Rows near named flat spaces through zero (a row that begins with a name and a colon came from that space):
liritotom: [ 58 -18   7 -13  -5  10   9   8  -1  -9   3   9 -11   6   9  -3 -26  36
 -16  12]
fentam: [ 25   1   6 -11   1   0   7  -6  -5  22   3   0  -9 -17  -5  -8   6   8
  -3 -16]
liritotom: [-27  -8 -27  -1   0  -9  15 -15  12 -16   3 -30  13   3  -1  -6  25 -28
  24 -19]
lonnapar: [ -9  -7 -15   0  11  27 -21 -27  27 -44  31   5   9  20  25 -41  -9  24
  -5  50]
liritotom: [  7  19   2 -13  -4   7 -28 -17  12  -3   5  16   6 -30  14 -17 -45  25
   3  16]
liritotom: [-44  -4  -5  -2  -2  13  16  -5  13 -25  10  -5  -7  14   7  16  33 -23
   8   4]
lonnapar: [  5   1  -8  15  10 -29 -27 -22  15  31   1 -25  36  25 -45   0   1  -3
  -7 -31]
lonnapar: [-15   0 -34  21   9  -2  -2  -1  -2 -13 -14 -18  14   7  -2 -30   5 -24
  19  11]
liritotom: [ -2   1   8   5   0 -15  17  27 -17  24 -10  -7  12  13 -18  21   4 -13
 -15  -1]
detepvavu: [ 26 -19   6  -4  -5  -3  -6 -33   8  59  25   6  10  -4 -13  14  25  24
  -5 -47]
fentam: [-48  32 -24  11  11 -10  -5  -6  18 -22  -9 -38  30  11 -18   3   5 -33
   5  16]
detepvavu: [ 39  -6  -9  -3 -32  37  57  17 -13   7 -27  -6 -28 -18 -47  29 -45 -20
  52  24]
detepvavu: [-24   1   7  20  -5  -6 -14  21 -22   4   3  15  19  -6  23  13 -20  10
  11  22]
detepvavu: [  5   4 -33 -25   5   7  32 -32  22  30  16 -39  32  -5 -37 -35   4 -22
   4   6]
detepvavu: [-29 -48   1  26 -26 -13 -21   0   2 -19   3  26   1  21  31  55   8   8
  34 -47]
lonnapar: [-12 -16 -51   4   8 -34  18   3  13  -9 -27 -39  31  24   7  -1  40 -40
  -8 -47]
detepvavu: [ 63   6   2 -10  -4  19  -6 -15   5  22  -4  16 -18 -21   6   6 -10  39
 -15 -10]
fentam: [ -9 -17   5 -33  -1  27  22 -40  22 -25  30  -3 -44 -11 -10 -41  31 -19
  28 -11]
lonnapar: [ 33  18  38   0   1 -21  -8   9 -25 -16  -3 -20 -28 -36 -15   0 -21  17
  28 -17]
fentam: [-50 -36   7 -18 -17  15  -1 -11  30 -77  31  21 -17  21  50  18   6   5
  17   4]
fentam: [-33  32 -23  29  11   5  -1   6  -6  29 -16 -18  32  11 -38  -7  -3 -34
   3  39]
liritotom: [  5   2  -1   2   6  -6  -6  -9 -12  58  -6  10   2 -15 -25 -32   8 -17
   0 -20]
liritotom: [-18   0 -20 -17  -8  16  25  31  12 -30 -37  25 -16  16  28  15  -4 -29
 -32  18]
liritotom: [-19  20  31 -35  -5  15  28   5  11 -32   7  -5 -37  -9 -15  16   1 -17
  -3  14]
lonnapar: [  3  -5   8  14  -4  18   0   7 -13  19  17  14  14   7  -5   4 -22  20
   4  42]
fentam: [ -3 -16   9   4   4  31  18 -10 -17  17  27  20 -33 -14  30  -9  62   8
   8  -1]
detepvavu: [-18  -9  19   9  -4 -33 -16  20  -6   3  -3  11  12  15  27  54  21  12
 -24 -43]
fentam: [  4   2 -29 -30   9  -7   7 -32  33  23   3 -21  28   6 -32 -44  -5 -22
 -18 -10]
fentam: [ -1 -10  -5   0 -16   9  18  -5   0  24  -4   3  -3  -4 -19  25   3 -13
  20 -17]
lonnapar: [-24 -11 -35  20   9  -1 -14 -11  16  -8  -6  -7  25  34  -7 -21   7 -21
   1   9]
liritotom: [-46  14 -45  18  10 -32 -13   6  22 -48 -33 -37  33  26  16  16  19 -36
  -6 -20]
detepvavu: [-34 -30   7   4  -2  -1 -42 -24  10 -40  27  31 -12  -1  45 -35   2  14
  26 -10]
detepvavu: [ -9   6   5  15 -10  12  -3  18 -31  16  13  19  22 -31  27  -6 -44  23
  27  52]
fentam: [-37 -31 -13  21 -11   0  10  10  10 -32 -13   1  -8  46  -3  37  28 -32
  15 -18]
lonnapar: [-38  -5 -36  25  -6  11  18  21 -21  23 -22   9  19  -1   5 -11   1 -41
  24  27]
lonnapar: [ 11   9  -1   1 -10 -10  -1  -6  -5  32 -14  -1   0 -27  -7  25   2  -1
  12 -40]
detepvavu: [ 20  20 -48 -23  -3  -5  18 -10  33   3 -26 -31  38  -3  -8   8 -26 -10
 -22  -2]
liritotom: [ -5   0  16 -20 -13  27  10 -13  -3  17  22  23 -14 -34   4 -12 -19   8
  22  20]
fentam: [  8  20  20   9  -7  -5   0  29 -22  27 -19   6   7  -4 -36  18 -48  -3
   1  26]
lonnapar: [ -2 -30 -43  36  -1  27  -8   2  15 -58 -13   8  -2  48  31   1   6   3
  10  30]
fentam: [ 14  21  37  10  -5  13   1  22 -35  12  -1  14 -27 -29 -12   8 -25  14
  19  29]
liritotom: [ 23   3   9 -16   8 -12  16   3   2   0 -11 -19 -18   5 -31 -10  12 -16
 -14 -21]
lonnapar: [-17 -18 -14  11  -9   6 -12  -6   1 -18  17   8  21  -2  32  -5 -21  17
  26  20]
fentam: [ -5   4 -23  31  10  -9 -33   1   0 -38  -5  -6  17   4  55   5  13  26
  -1   0]
detepvavu: [ -5   2 -47   7  12 -19 -37 -22  50 -41 -27 -13  25  38  26  12  20   0
 -39 -37]
lonnapar: [ -6 -21 -36  16  -4  17  -9 -15  23  -4   2  11  22  31  18  11   8   8
  -6   8]
detepvavu: [ 10  29 -30  37  23  12 -15  -1   3  12 -24 -19  17  29 -29  -9  13  -9
 -21  31]
liritotom: [ 10  -7  -2 -22   4   9  12 -18  13  22   6   4 -10   3 -20 -26  15 -13
 -14 -11]
[ -7  11  19  -9  -2  18   6  28  -3   3 -19  38 -27  12   5  17  -2  -8
 -39  22]
liritotom
[-34  24 -12 -12  13  -6   2 -11  19  -8   5 -26  23   7 -17 -18   5 -25
 -12  16]
fentam
[  5 -36  -6   0  -3  23  31  -1   3 -24  13   2 -25  27  12   6  41  -4
   5   0]
liritotom
[ 50   2  17  13 -22  -1   6  38 -17   7 -38  22 -21  -3  18  90 -14  33
 -18 -25]
detepvavu
[-19   9  -6 -17   5 -12  13   9   6 -20  -1 -17  13  -1   9  -9  -1 -15
 -11   8]
detepvavu
[-29  -3  -5   7   1 -13  -2   9   9 -27 -20  -9  -6  27 -16  10   9 -33
   2 -13]
detepvavu
[ 37 -20  12  -9  -2  12  16  -1 -10  28  11  12 -15   1 -13 -14   3  12
  -5  -1]
liritotom
[ 25   1 -19  20  15   7 -37 -31  33 -38  -8 -14 -10  35 -16 -13  10  12
  -7  -7]
lonnapar
[ -9  -5 -18   5  20  -3  -8 -12  12 -25   4 -12  -1  19  14 -33  37  -9
 -13  -3]
fentam
[ -1   5  11  -4   2   9 -36 -27  25 -38   3  15 -29  -1   5 -12  -7  13
   4  -9]
lonnapar
[ 24 -18 -22  14 -17  23 -15 -24   8  11   4  19   7 -12  12   3 -26  27
  30   2]
detepvavu
[ 17 -27 -15  22  -3  -8   4  -6 -23  35   9  -8  16  -9  -2 -17  10   4
  34 -18]
liritotom
[  4 -12  26   6 -22 -12  -1  33 -16  -7  -7  22  -1   0  27  67 -23  26
  -2 -12]
fentam
[ 19   3   5 -13   4  -8   4  -8   9  10   6 -11   4   1  -5  10  11  11
 -19 -19]
lonnapar
[ 40   8   1   4   7   0  11   2 -11  -2   4 -26   2  -8  -5  -1   0  21
   1   8]
lonnapar
[ 20  15   9 -13  -3   6  31  11 -14  32  -4 -12  -1 -16 -32   3 -13  -8
  -1  14]
detepvavu
[ -4  10   6  13  16   9  -8   0  -6  -9  -2  -3 -18  12 -18 -28  15 -11
  -3  19]
detepvavu
[ 14 -32  10 -15 -10  30  31 -17  -9  36  34  17 -17 -10  -9 -19  16   5
  19   5]
liritotom
[ -9  10   5  -1 -13  20 -16 -14   7  19 -13  36 -25 -23   2  16  -4  -3
  10 -14]
lonnapar

Rows near named flat spaces through zero:
bime-nozen: [-12  34 -19   0  12  10   7 -33   4 -16  11   8  20 -23   0   2   0   8
  -2  35]
sene-nube: [ -1  20 -26 -23  30   0   0  17  -4  -1  -3  -4   2   1 -36  10 -32 -12
 -23  10]
sene-nube: [ 13   0  -8 -21  19   1   6   3 -12  -6 -15   5  -3   6  -7   4 -18   1
  -9   7]
filof-lor: [  1 -11   4  -1  10 -13   8  -3  -7  -4 -17   0   0   6  33 -37  21  -9
 -24 -14]
sene-nube: [ 11  -7  26  19 -24 -13  -3 -52 -10 -11  15   1 -30   6  29   9  15  12
  27  -8]
sene-nube: [ -2  27 -33  -9   2  -9  -5   5   6  -3  14  -1   5 -20 -23 -24 -25 -25
 -12  15]
filof-lor: [ 14  -3   3  -1 -17  14  -5 -15   1   3   4  11  14 -13   1  15  -4   4
  30  11]
filof-lor: [ 15 -16  -5   3  -3 -19  15 -30 -40  -8   7  -1  10 -21   9  -4  19  23
  -6  28]
denoz-dar: [  9 -18  -5  12 -28 -29   0  23  -3   7  19 -10   1 -19 -37  -7  -7   7
   6   4]
denoz-dar: [-12  31 -25 -14  23  14  -4   0   8   5  15 -10  39 -21 -60  42 -30  -4
 -12  33]
bime-nozen: [  1  37 -22   0  27 -15 -29 -16  -1  16  20  -9  10  -4 -51  31 -23 -46
 -16 -26]
bime-nozen: [ -8  11  -6  14 -16 -14   2 -42 -19  -9  37 -11 -22 -22  10  -4   7   9
   6  29]
filof-lor: [  3  19  -5  10  13 -19  -7   4   4 -10  -5   1  -1  25 -21   9   1  -9
 -16 -34]
bime-nozen: [ -6  11 -22 -22  63  28 -13 -17 -26  34 -11  23 -11 -25  20  12  -6 -26
  -5   1]
filof-lor: [ -3  10  -2  13  10 -21  14  -2   4 -18   2   5 -11   0 -31  15  -4  36
  -2   5]
filof-lor: [  1  27 -11  14   7  -7  -5   7  28  -6  -3   6  65  -4 -62  32  -1   2
  -7 -12]
bime-nozen: [  4  15  -3  17 -35  -6  -2   7  20 -19   9  -4  38  10 -24   4   6   4
   5  -2]
sene-nube: [ 12  -5  10   9  -3 -14   3 -29 -19  -9   6  10 -44   6  18   5   3  18
  18  -6]
sene-nube: [ -5 -29  -1 -10  37   4   9  39  -3  29 -28  19 -14 -20   5 -17   1   9
  -6  -9]
filof-lor: [ 15   7 -15 -17   4   6  20   4  -9 -32 -24  21   0  14  26 -27  -3  16
  -5  18]
denoz-dar: [  7 -13  18 -10  11   8   2   8  -4   1 -15   0 -17  25  -5  30 -10  13
   6 -13]
sene-nube: [-12   6   3  15 -10  -2   2  -9  10  -6   8  -4  12  -5   5  -7  17   5
  -2   4]
bime-nozen: [-20  53 -16 -14   9  53  -2 -11  19 -34 -21   0  64  45  46  -5  24 -27
 -32   7]
bime-nozen: [-18  18   3   5 -17  -5   9 -42  -7 -28  24 -29  -5   8  32 -18  17   0
 -23  29]
sene-nube: [  7  18  11   0   3 -36   0  -6  45 -22  -9 -17  25  18 -52  -2 -23 -18
 -26 -29]
denoz-dar: [-11  11  -1  -1 -21  -9   9  -5  23 -18  17 -17   1  -8 -16 -14 -16   5
  -4  26]
denoz-dar: [  1  15 -22   8 -33 -14 -26  42  25  14  23  -5 -12  -3 -30 -30 -27 -46
   9 -26]
filof-lor: [  4  13 -22 -18  -3  21  -3  14 -10  -3   4  -3  19   3 -12  12 -17  -8
  -2  24]
filof-lor: [ 25  -5  -1   8  -8 -15   3 -30 -29 -11   1  14  -3  -2  14   1  14  12
  12   0]
denoz-dar: [ 27 -30  15 -36  10  -9  10   0 -13   1 -10  -3 -56   3 -16  13 -55  12
  16  13]
denoz-dar: [ 31  -3 -20 -26  41  20 -18  -9 -62  22 -16  31 -41  11  32  22 -11 -21
  14 -18]
bime-nozen: [ -4  30  -4   3   5  20  -7 -13  20 -11  -6  20   2  12  12   8  -2  -5
  15  -9]
denoz-dar: [-18  11 -15   3   0   2  10  -2 -21  -7  31 -19  -7 -10 -28  33  -6  32
  -7  46]
denoz-dar: [ -8  -7   7  19 -14 -12  13 -14   5  -9   2  -3  25 -16  15 -23  32  15
  -8  10]
bime-nozen: [ -2  24 -13   7 -13  -4   4 -13   5 -21  16   0   6  -4 -16   6  -7  12
   5  21]
sene-nube: [ 11   6 -11 -27  28 -20 -17  16  23  23  -5  -8  -4 -15 -55  -7 -56 -51
 -16 -23]
denoz-dar: [ 16 -41   6  21 -30 -40  21   3 -39  -3  21 -13   2 -25 -29  10  18  54
   6  30]
bime-nozen: [ 20 -16 -15 -18   1  -8  16  62  -1  -6 -18   8   6   4 -58  12 -36  29
   1  13]
sene-nube: [-20  36 -12  11  33 -57  -9 -11  49   6  18 -14 -13 -32 -74 -20 -37 -34
 -33 -27]
filof-lor: [  4  18  -6 -25  14  23  -4  32  33 -16 -48  14  19  46  37 -47  -5 -44
 -26 -37]
denoz-dar: [ 24 -11  19   4 -31  -8 -16  22  20  -5 -20  10 -24  45  26 -30  -1 -31
  18 -62]
bime-nozen: [  1  14 -26 -14  38   9 -19   5 -18  28  -2   0  32 -14 -24  19  -6 -37
 -23  -9]
filof-lor: [-21  16  -1  14   8   0 -13  34  33  10  -4   5 -17  15 -11  -6  -2 -15
  -2 -39]
sene-nube: [  2 -20 -12 -15  12  21  -1  32 -20  25 -11  14 -11 -13  16  -8  -3  -2
   8   8]
[ -5 -24   2  10  -4 -22  13 -24 -40   9  31 -19 -17 -35  -8  13  12  33
  -2  39]
filof-lor
[-17  17  17   8   1  -9  -2 -35  28 -11   4 -23  26   7   9 -11  16 -22
 -27 -11]
bime-nozen
[ 11 -36  11 -10   4  18  14  -2 -18  10 -25  20   4 -16  51 -23  22  15
  13  14]
sene-nube
[ 12 -47  30  18  -9 -46 -11   4  -4  38  13 -13 -37 -22 -26   0  -3  -6
  13 -39]
bime-nozen
[ -4  -2  32  16 -19 -46  11 -28  34 -23  17 -20 -48   3 -24  -8 -21  19
   5  -8]
bime-nozen
[  6   3   7 -33  -1  33   2  14  19 -15 -30  12 -29  36  50 -30 -24 -18
   9  -5]
filof-lor
[-35  -4  -5  17 -22 -19   9  22  21   8  34 -25 -17 -35 -23 -28  -4  13
  -7  29]
denoz-dar
[-20   2  -6   5   6 -13 -24   9 -28  31  42 -44 -30   5 -36  38 -10 -27
 -23  -9]
filof-lor
[ 17  -3  -9 -28 -30  56  -6  -3   6   7   0  12  46 -23  11  13 -21  -8
  42  49]
filof-lor
[ 6  0 -7  6 -4 -2 -1  0 -9  0  0  9  5 -5  7 -7 10  0  4 -2]
filof-lor
[  4   7  -8   7 -27 -13   6  12  28 -18  -5   4  34  -5   0 -46   7  -8
  -7   0]
sene-nube
[  5 -10   4   6 -34  47   9  25   3 -15 -24  35  17  19  61 -14  33  30
  39   9]
bime-nozen
[  3 -17  34   6   3 -21  10 -33   6  -7  -3  -6 -31   5   9   4   1  18
   5 -10]
filof-lor
[ 18 -45  13  15 -13 -19 -12  29 -24  30 -13  21 -61   6  55 -50  25 -17
  20 -57]
denoz-dar
[  3  31 -18  -5 -13   7   4  18  15 -32  -2  -2  26  27 -27  10 -15   5
  -8  10]
bime-nozen
[-13  -5  11  29  -1 -24   7  37  22  -5  -9   5 -15  17 -18  -7  17  25
  -5 -35]
sene-nube
[ 44  -1 -15  -4 -27 -25  -9   2  -8  -6   4   4  34  -5 -46   5 -22 -15
  12  -6]
denoz-dar
[-24  13  25   1  49  -6 -16 -69  17  23   1  -8 -27 -16  34  -7   8 -43
 -18 -31]
bime-nozen
[ 29 -18   4 -17  -5  15   6   2 -39 -11 -16  15 -28  30  27  19  -4  21
  20   4]
sene-nube
[ -9 -27  19  -6  11 -17   4 -20 -21  13   7 -24 -44  -4  29 -17   5  -8
 -19  -1]
bime-nozen

Rows near named flat spaces through zero:
zufe_ziz: [ 35 -19  -2  21  13 -15  -8  29   6   3  -7   7   7   5 -28   5  28  33
   9  27]
basu_bag: [ 35  26   0 -27  12  17  17  36  11  21  31  12 -36  17  -2 -13   5   3
   5  -7]
sof_lelu: [  3  12 -15  35 -15  -1  13 -30  13 -26  22 -21 -21 -26  15  23  41  -9
  22 -15]
zis_likeg: [ 13  -7 -10   4 -10  11   6  12  -1 -18  -2  17 -17  12  15   4  -9 -16
   7 -11]
zup_tupo: [ -6  -3  -4  16 -29  21  -6  39 -26   1 -42  18 -16  -6  23  -9  17 -16
  11  -1]
zup_tupo: [ 36   7 -14  10 -22   3  16  23  14   2  18 -11 -24  -9  15  13  35 -24
  19  15]
basu_bag: [ -3 -25 -14  -1  12  -3  -8   4  -5 -12 -30  -3  19  -3 -11  10 -11   9
  12  11]
zufe_ziz: [ 16 -14   2  -5   9 -10  31   5  -4  10  11  -7   2   6  14  19 -29   4
  32 -29]
basu_bag: [ -3 -18 -10  -7   6  20  -9  -8 -12  -4  -6  15 -12  -2 -10 -11  -5  -3
  -7 -15]
zup_tupo: [-14   2  -5   6  -8   7 -11  35 -17  -5 -41   8   2   3  11  -2  -2  -3
  12   6]
zup_tupo: [-15  28  45 -23  28  -4  18 -45   4  62  62 -20 -42   9 -18 -22  -9 -17
 -26 -24]
zis_likeg: [ -1   9 -19  -1  12  11  -4  32 -11  -6  -5 -21  -9 -11  -4  17   6  -3
  30  -2]
sof_lelu: [-19  20  42   6   7  -9  -2  12  -5   5  -1   4  -7  28   6  -1 -29 -15
 -24  11]
basu_bag: [-70  17   2  36  -4  31 -30  -2 -46 -34 -23 -22 -35 -20  13  16   0 -51
   1 -24]
sof_lelu: [  1  15  -7 -10   3   8   0   0  13  -3  -4  -3 -17   0  -2  -4  11 -10
   0  15]
zis_likeg: [  3  22  -6 -44  10  21   9  22   9  -1  -5  -3  -5   5   8  -5 -21 -11
  -4  14]
zis_likeg: [ 27 -13 -22  11  33  18  35   9   2 -14 -30 -12 -23 -29  -7  25  32  39
  57 -12]
sof_lelu: [-23  10  24  28 -16 -29 -26 -17 -11  19  38  10   9  20  -6 -16  -1   1
 -25 -24]
zufe_ziz: [  9  12  16  -4  -8 -21   3  -4  18   6  31 -17  18   6   3  10  -8 -14
 -19  25]
zis_likeg: [  1  -7  -5  -7 -22  -3   5  11  -7   3  -7   3  23  -2  22   1 -15  -6
   6  -6]
sof_lelu: [ -5  19 -14 -19 -46 -12 -23  -7  11  27  33   6  19   4  11 -31  11 -21
 -23   3]
zis_likeg: [  2 -12 -10  -8 -12  26 -11  -1 -10 -21  14  21 -15   8   5  -7 -19 -32
 -24 -13]
sof_lelu: [ 45 -44 -15  15  -5   4   7  -5   3  -1   5  30 -11   0 -13  -7  24  18
   3  -9]
zis_likeg: [-17   5  -3  32  -3  -5 -13 -21  -3 -29  12   0  -5   0   0  10   8   0
   0 -19]
zufe_ziz: [ 32 -27   8  15  -4 -35  18  -4   2   0  51  -8  36   9   6  29 -29  11
   9 -22]
zufe_ziz: [-63  12  -5  10   0   8 -46 -30 -29 -16  22 -27  11 -19 -14   3  -9 -26
 -25 -20]
basu_bag: [-50  33  41   6  -3  38  11 -19 -33  20 -10  -9 -44 -27  21 -17  13 -24
 -22 -25]
zufe_ziz: [-28  18  21 -11  -1   9  12 -16  -6  -2 -15  30  -9  21  25 -21 -33   8
 -10 -37]
basu_bag: [ 24  17   2  -5  -6 -22   9   6  24  15  24   8   9  16   1  -9   9  22
   3   2]
basu_bag: [ -7  18 -12 -10  18   5 -46  48 -13   3  33 -11 -17  25 -33   0 -12 -32
 -11  13]
zup_tupo: [  5   2 -31 -25   8  29  13  38 -18 -25   9 -45  17 -37  16  43 -22 -19
  32  -6]
zup_tupo: [ -2 -14 -13  -1   2 -12 -12 -12   1  -3   8   4  14   9 -10  -1 -14   3
   3 -10]
basu_bag: [ 28  17   4   4 -12 -15  29 -20  40 -12  23  -4  -7   6  18  11  13  -4
   2  15]
zis_likeg: [ -3   8  21  11  -8 -25  12  -7   9  12   2  -6   6  11  13   5  -7  -5
   2   6]
zufe_ziz: [ -1  35  -8 -16  21  -3   2  17  19 -25  24 -40   3   1  -1  33 -16 -18
  10  23]
zis_likeg: [-12  41 -35 -39  26  23 -53  33  10   3   5   7 -16  11 -48 -36  26  13
 -15  25]
basu_bag: [ 29   2  -7  -6 -13 -24  20  38  15   5   7 -42  29  -9  19  39  -5 -21
  28  40]
sof_lelu: [  5 -13  -3  22  -2 -11   6   2  -8 -13   7 -18  15 -13   5  28   0   2
  18  -7]
sof_lelu: [ 10  17 -11 -29  30  34   0   7  15   5 -24  21 -37  -1 -26 -31  30  28
  -4  14]
zis_likeg: [-31  18 -10   5 -19 -34 -26 -11  -2  30   0 -18  46 -15  -4 -15  23  28
  10  -4]
zis_likeg: [-16  30 -21 -23  -4   3 -27  17   2  18  12  -6 -11   9  -9 -20   8 -18
   2   3]
zis_likeg: [ 23   4  -5 -10  -7  13  11  21  13 -18  -2  30 -32  33  17  -5 -18 -25
  -1   1]
zup_tupo: [-45 -12  22  31   7  -8 -14 -57 -11 -45 -12  16  27   2   0   5 -27  22
 -30 -26]
basu_bag: [-30  31  40  34 -22 -17  -7 -15  -7   0  28 -19   5  -4  18   9   6 -21
 -28   2]
basu_bag: [ 11 -11  32   7  19  -8   6 -13   4   0   0  34  14  17 -16 -15  -9  51
 -28  -5]
zufe_ziz: [ 17 -18 -22 -18 -23  19   0   1   2  -3 -14  23  11 -11   9 -18  10   3
  -8   3]
sof_lelu: [-16  18 -14  14 -24   6 -27 -39  14 -23  28   8 -20  -2  -2 -15  29 -26
 -29  -3]
zup_tupo: [ 14 -15  -6   1   6 -22  -6 -36  25  -1  19  10   7  14 -22  -8   4  15
 -11   5]
zup_tupo: [ 38 -56 -73 -42  -4  -3 -25 -17  21  33   2  18 -13  13 -41 -32  14 -20
  20   8]
zufe_ziz: [ 28 -45  -9   6 -15 -29  -4 -30  -2  11  59  -5  49  -9 -12   9 -12  12
 -12 -20]
zup_tupo: [ 21  16  23   2 -38   2  33   6  14   5  -9  15  12 -10  42  -8  18  10
 -12  12]
zup_tupo: [ 15 -20 -16  -8 -16   5   9 -14  -6  -4  32   0  20 -15  11   6 -11  -1
   0 -28]
basu_bag: [ -7  -2  -5   9 -21 -25 -15   0  -8  19   9   7  32   2   3 -13   5  22
   5 -19]
sof_lelu: [  0  -2  26  17  -1 -27   8   7   2  11   5 -10  -7  26   8  16 -23 -29
   3  12]
zufe_ziz: [  1   1  17  33 -32 -10 -16   0   1  -7   3   7   5   0   7  -3  26 -16
 -30  27]
sof_lelu: [ 34  -9  15  -2 -62 -21   3 -11  21  41  35  47 -16  41  24 -43   4 -42
 -38   5]
zup_tupo: [ 20  11   8  16 -10 -25  -2  20  15  15   8  10  -5  23  -2  -6  18   7
   5  15]
zufe_ziz: [-2 -4  1 -4 -2  1 -4 12 -9  1 -6  5 12  1  2 -2 -9  5 -3 -1]
sof_lelu: [-19  13 -32 -11   2   9 -18 -60  27   6   3  11 -53   6 -22 -36  36 -18
   1 -11]
zufe_ziz: [ 42   5 -13  32  18  -9  20  19  27 -47   9   4 -21  14  -1  35  18  23
  35   3]
[  7   4  13 -24  -4  21  18   7   1   5 -20  25  -9   6  16 -20 -12   3
 -15   1]
sof_lelu
[-51   6  -1  24  21   2 -37  16 -43 -14   1 -34   7 -12 -17  25 -16 -12
  10 -19]
zufe_ziz
[ 21  33  52 -11  26 -17  20  20  21  27  21  -3   3  20 -11  -4  -3  30
 -26  33]
basu_bag
[ -6 -37  -7   2   0  -3   5 -28 -16   5 -10  15  12  -3   1  -5 -18  15
  11 -38]
sof_lelu
[  3   7  25  27  -3 -31  -9 -15   8  23  31  17 -14  30 -12 -16  11   7
 -14 -11]
zup_tupo
[-13  -2  -3  -7  14  -5  12  -8 -12  -2  24 -22   6  -1   7  22 -37  -7
  22 -37]
zufe_ziz
[ 16   0  -7 -16   1  -8   9  42   0  27 -23  -8  15  -2   3   1   5  15
  28  17]
zis_likeg
[ 45 -29 -20  -3 -22  -4  16  16   7  -2  13  -3  20 -12  12  16   5  -5
  12  11]
zufe_ziz
[-19  20   5 -19   1   9 -18  14   0  15 -17 -16   0  -7  -9 -11   9 -18
 -18  39]
zufe_ziz
[-19  -4  13   8   8 -20 -25 -34   8  -2   2   9  19  12 -24 -14  -2  16
 -30  12]
basu_bag
[ 57 -16  -6 -18 -38  -6  39  18  11  25  42 -15  17 -15  33  16  -1 -25
   9   7]
basu_bag
[ 26   9  -6  47 -17 -21   6   7  25 -46  13  -8   3   0  14  35  30   0
  13  23]
zup_tupo
[-32  17  26  18  -3 -11   3 -24  -4   5 -19  -4   8  -9  10  -6  10  17
  -6  -5]
basu_bag
[ 65   4 -16 -42  14  -1  31  13  43  19  23  25 -16  23  -9 -18   8  30
  12   8]
basu_bag
[ 63 -19  -1 -14  -8 -27  29  20  27   2  33   5  39  14   9  18 -19  20
   5  16]
zufe_ziz
[ -3   5  23  10   7 -31 -17  13   3   6  13 -15  35  12 -15  11 -12   8
 -19  31]
basu_bag
[ 13  23  25   6  -2 -37  14   7  35   6 -18  18  14  35  10  -8   0  30
   1  28]
zis_likeg
[  0 -13   1  29  -2  -4   9 -18 -14  -7  11   1   8 -18   4  10  13  28
  15 -37]
sof_lelu
[  2  -1  28  32 -14 -28  10   4   2  -5   6   0  -2  24  21  18 -17 -22
   0   3]
zis_likeg
[ -9 -11  26   5   0  22   7  -8 -21  -1   3  -4 -10 -14   6   5 -11 -23
 -27  -1]
basu_bag
[-41  31  34  28  17  -2  -1  17 -20 -14 -24   6 -23  24  13   7 -22   2
   8 -22]
zufe_ziz
[ -7  23 -21   7 -24 -26 -18  31  -2  15  16 -16  18   4  11   4  11  -4
  30  -8]
basu_bag
[ 23 -33  23   4 -22 -22  22  -3  -5  19   7 -10  53 -17  16  14 -13   8
 -12  15]
basu_bag
